In the rows, zero is written as 128.
Group, then class:
[157 120 134 137 148 131 101 141 133 121 151 144 143 103 129 156 130 134
 161 133  84 126 125 109 131 125 153 143 136  92 124 142  83 141 146 125
 153 137 149 174 109 108 159  96] => (59):mib
[129 126 133 136 128 134 122 116 116 124 141 112 128 115 152 133 101 122
 130  93 105 151 147 129 110 128 147 133 144  98 122 125 161 111 127 110
 155 172 138 130 102 111 147  97] => (68):Gid
[150 134 127 133 122 145 128 115 125 116 157 165 127 117 165 137 124 101
 157  62 120 136 124  57 116 179 166 112 152 119 148 134 139 159 149 147
 166 170 136 158  64 121 155 137] => (68):Gid
[129 132 122 135 134 149 148 124 150 107 141 147 118  97 137 113 135 123
 122 118 138 121 107  81 125 107 132 123 124 109 133 161 128 185 161 140
 151 136 141 141  89 150 122 117] => (62):Por
[138 126 127 143 120 148 153 124 138 115 142 131 141 118 136 112 134 123
 127  96 128 127 109  82 124 111 142 143 130 124 140 150 141 165 158 140
 142 131 139 142 102 144 122 123] => (62):Por
[157 135 135 142 142 146 125 120 122  99 128 137 117 137 135 137 127 106
 130  50 121 140 132  85 117 141 148 128 151 114 128 129 127 156 144 150
 125 154 154 150  73 102 133 132] => (68):Sogek
[151 118 135 130 125 141 135 119 236 119 127 129 134 140 151 133 124 113
 136  85 124 149 142 109 108 117 149 129 145 110 141 126 139 151 143 136
 149 152 139 155  93 108 139 108] => (68):Sogek
[170 107 142 116 141 138 125 128 141 105 165 134 135 111 147 137 136 145
 165  93 120 126 120 130 107 136 164 140 156  71 144 151 120 142 160 129
 158 139 155 166  85 103 131  73] => (59):mib
[157 127 135 135 154 146 105 150 126 102 181 136 146 139 120 131 130 128
 150 102 118 132 106 115 158 133 170 140 132  99 133 133 127 132 148 138
 150 137 139 150 118 115 132 113] => (59):Niru
[184 117 169 124 129 141 140 104 115  90 155 127 115 168 135 122 135 113
 135  67 168 141  95 125 109 126 118 131 139 110 127 141 154 155 156 127
 147 144 153 125  77 115 120  65] => (62):Gafe
[148 133 145 134 117 145 129 117 124 122 140 127 120 126 139 108 137 122
 134  94 131 134 116  88 126 110 143 132 142 120 136 133 140 170 154 140
 149 147 149 149  86 128 130  94] => (62):lig
[127 142 101 146 160 138 128 140 138 124 124 161 146  71 119 134 143 144
 155 194 102 120 120  65 154 102 178 113 145 116 151 139  95 194 150 169
 130 110 149 151 138 159 120 156] => (59):mib
[154 122 149 145 132 167 130 110 120 123 133 145 152 138 154 152 133 114
 135  78 121 143 138 113 114 120 142 140 153 122 124 122 138 153 133 153
 196 150 146 157  71 129 143 139] => (68):Sogek
[161 106 133 129 152 144 120 140 130 105 182 163 132 106 129 134 138 135
 151 123 122 109 112  92 140 124 159 132 140  99 129 147 112 161 162 144
 154 153 158 171  93 135 133 112] => (59):Niru
[150 114 112 143 140 146 127 118 127 158 137 114 133 136 150 144 126 116
 169  75 106 164 134  78 125 109 157 130 138 125 135 125 146 159 140 140
 171 174 147 163 113 121 141 137] => (68):Gid
[129 127 140 151 128 153 140 122 126 149 150 139 119 127 137 137 126 132
 145 100 109 135 117  93 143 103 130 150  80 103 125 151 132 168 148 116
 153 166 164 154  93 126 135  81] => (62):lig
[143 129 129 129 123 117 143 123 127  98 159 130 125 109 137 117 139 124
 125 110 137 117 108  90 124 101 139 143 133 128 120 143 146 151 154 123
 153 143 140 145 112 136 125 108] => (62):Gafe
[141 108 153 131 136 152 133 113 126  97 142 138 133 122 122 120 138 119
 123 117 125 133 105 111 123 125 127 143 111 112 132 152 144 140 153 126
 159 159 130 147  91 152 131 100] => (62):Gafe
[138 116 142 148 131 150 153 128 121   4 162 146 107 137 124 105 144 126
 145 107 134 114  95  85 134 102 136 135 106 107 132 172 125 172 157 142
 156 145 145 134  88 137 120  86] => (62):lig
[138 131 132 141 128 162 150 114 120 123 145 139 116 124 133 121 135 125
 125 112 125 141 120  97 132  98 157 142 113 118 135 148 139 163 146 130
 141 153 145 146 104 141 137 100] => (62):lig
[146 128 133 140 133 146 123 125 129 117 160 148 134  96 122 141 138 123
 150 148 113  94 114  86 153 115 150 131 106  98 147 143 123 160 145 131
 146 142 155 155  92 146 135  91] => (59):mavo
[145 120 135 146 132 142 138 112 126 119 138 127 128 143 142 135 112 118
 151  77 121 158 140  81 125 114 170 132 147 123 149 123 152 160 144 139
 158 148 159 146  90 112 136 121] => (68):duzor
[144 121 139 131 150 147 117 134 128 113 148 151 130 102 133 141 132 133
 148 154 104 108 117 125 133 127 152 134 163  95 135 140 116 154 149 113
 141 137 157 168  97 118 140  94] => (59):mib
[151 123 126 124 153 144 117 136 136 116 183 146 130 122 134 137 130 126
 166 122 126 109 124 104 137 108 167 120 116  99 140 127 135 153 143 141
 147 142 149 174 104 127 126 105] => (59):mib
[148 123 132 146 168 107 116 147 133 107 154 154 132 121 118 162 117 149
 156 107 122 113 121 120 149 121 158 157 122 104 131 123 131 121 143 107
 125 136 126 168 122 110 159  95] => (59):Niru
[137 147 138 125 116 128 129 128 123 105 141 125 120 112 120 104 117 124
 115 112 137 114 103 109 131  88 123 135 116 126 141 132 144 147 130 128
 136 140 119 145 124 152 124 123] => (62):Gafe
[149 121 127 136 139 169 140 136 135  94 151 138 114 118 126 122 130 130
 133 113 133 140 103 111 148 126 141 134 119 116 136 143 139 167 154 134
 154 148 139 140 105 156 125 115] => (62):Por
[131 125 137 151 129 145 152 126 144 103 139 143 107 118  86 116 134 127
 131 123 122 133 108  96 136 118 128 146  96 114 142 149 124 163 156 121
 168 161 141 132  87 175 128 100] => (62):Gafe
[ 83 144 132 154 116 154 176 112 121 140 140 134 109 123 129 122 139 109
 123 120 133 122 113  85 128 106 135 139 131 125 135 146 127 178 148 125
 152 146 139 161  98 151 122 108] => (62):lig

Group, then class:
[110 137 132 124  68 112 112 149 134 115 155 106 108 154 121 150 102 102
 125 142 129 116 109 169 112 123 153 138 154 128  95 141 144 118 129 123
 128 135  99 135  79 150  89 156] => N:setig
[114 143 139 101  84 113 101 134 134 121 158 119 106 153 101 141  96 115
 128 120 129 120 124 160 126 113 156 114 141 124  94 142 138 112 126 131
 138 126 107 147 102 143 138 146] => N:setig
[105 138 133 126 102 116 122 150 128 128 148 115 118 129 118 133 112 111
 122 132 131 110 126 160 142 127 155 138 139 119 119 141 123  98 109 121
 116 125 126 154 103 154 152 135] => N:setig
[107 147 133 116  76 144 120 136 129 135 115 134 145 155  97 135 114 104
 102 124 143 133 109 152 102 123 143 131 132 130 118 143 147 122 130 126
 105 129 125 131  97 125 119 153] => F:fer
[125 149 137 118  71 117 109 143 127 118 144 117 121 156 119 152 104  93
 127 124 143 121 105 154 134 125 129 141 142 129 113 132 140 128 132 112
 111 131  90 134  74 130 140 131] => N:mor
[106 160 123 114  88 131 133 138 124 138 126 137 131 158  97 140 123 113
 104 113 155 132 135 139 129 128 134 130 126 118 128 117 131 122 128 129
 113 124 116 120 124 112 133 126] => F:fer
[ 97 146 106 124  88 153 115 141 138 138 114 137 122 145 111 113 121  98
 105 113 127 128 105 131  91 129 139 136 130 108 127 142 156 126 120 135
 112 133 154 100 128  94 131 145] => F:dukar
[102 156 118 121  95 120 115 136 123 128 151 127 117 153 104 136 117 112
 115 132 134 118 107 180 130 122 147 136 143 121 126 113 130 131 107 121
 126 120 106 147  96 141 140 136] => N:mor
[ 97 138 128 127  91 135 142 121 128 125 124 127 126 142 116 114 102  98
 127 137 152 114 123 136 107 128 129 127 132 119 120 130 140 125 130 124
 134 130 108 121 109 115 123 123] => F:fer
[112 134 125 105  76 138 110 147 127 150 118 127 134 151 106 141 115  82
 106 122 140 107  94 134 129 126 114 138 142 105 104 132 162 139 135 125
 105 132 105 121  69 105 126 128] => F:fer
[100 149 135 140  77 119 149 154 135 128 143 123 109 154 115 133  91 104
 125 110 137 107 120 152 133 122 145 132 145 122 117 125 128 117 117 131
 130 140 105 132 108 154 137 135] => N:setig
[ 87 143 131 140 104 128  99 154 125 122 147 128 110 149  96 118 118  93
 139 118 139 103  94 164 128 122 164 139 159 113 117 145 151 129 117 139
 104 137 149 129 112 143 129 149] => F:dukar
[119 139 140 125  92 131 100 158 106 118 145 119 130 138  88 150 148 126
 122 117 141 116 100 162 157 129 134 127 137  88 129 134 149 143 118 133
 109 110 116 164  81 148 126 130] => F:fer
[112 133 128 110  93 145 139 132 110 126 137 127 115 154 132 122 108 127
 119 133 143 126 121 161 129 117 134 140 122 112 111 138 136 113 116 130
 128 131  96 124 109 157 132 119] => N:mor
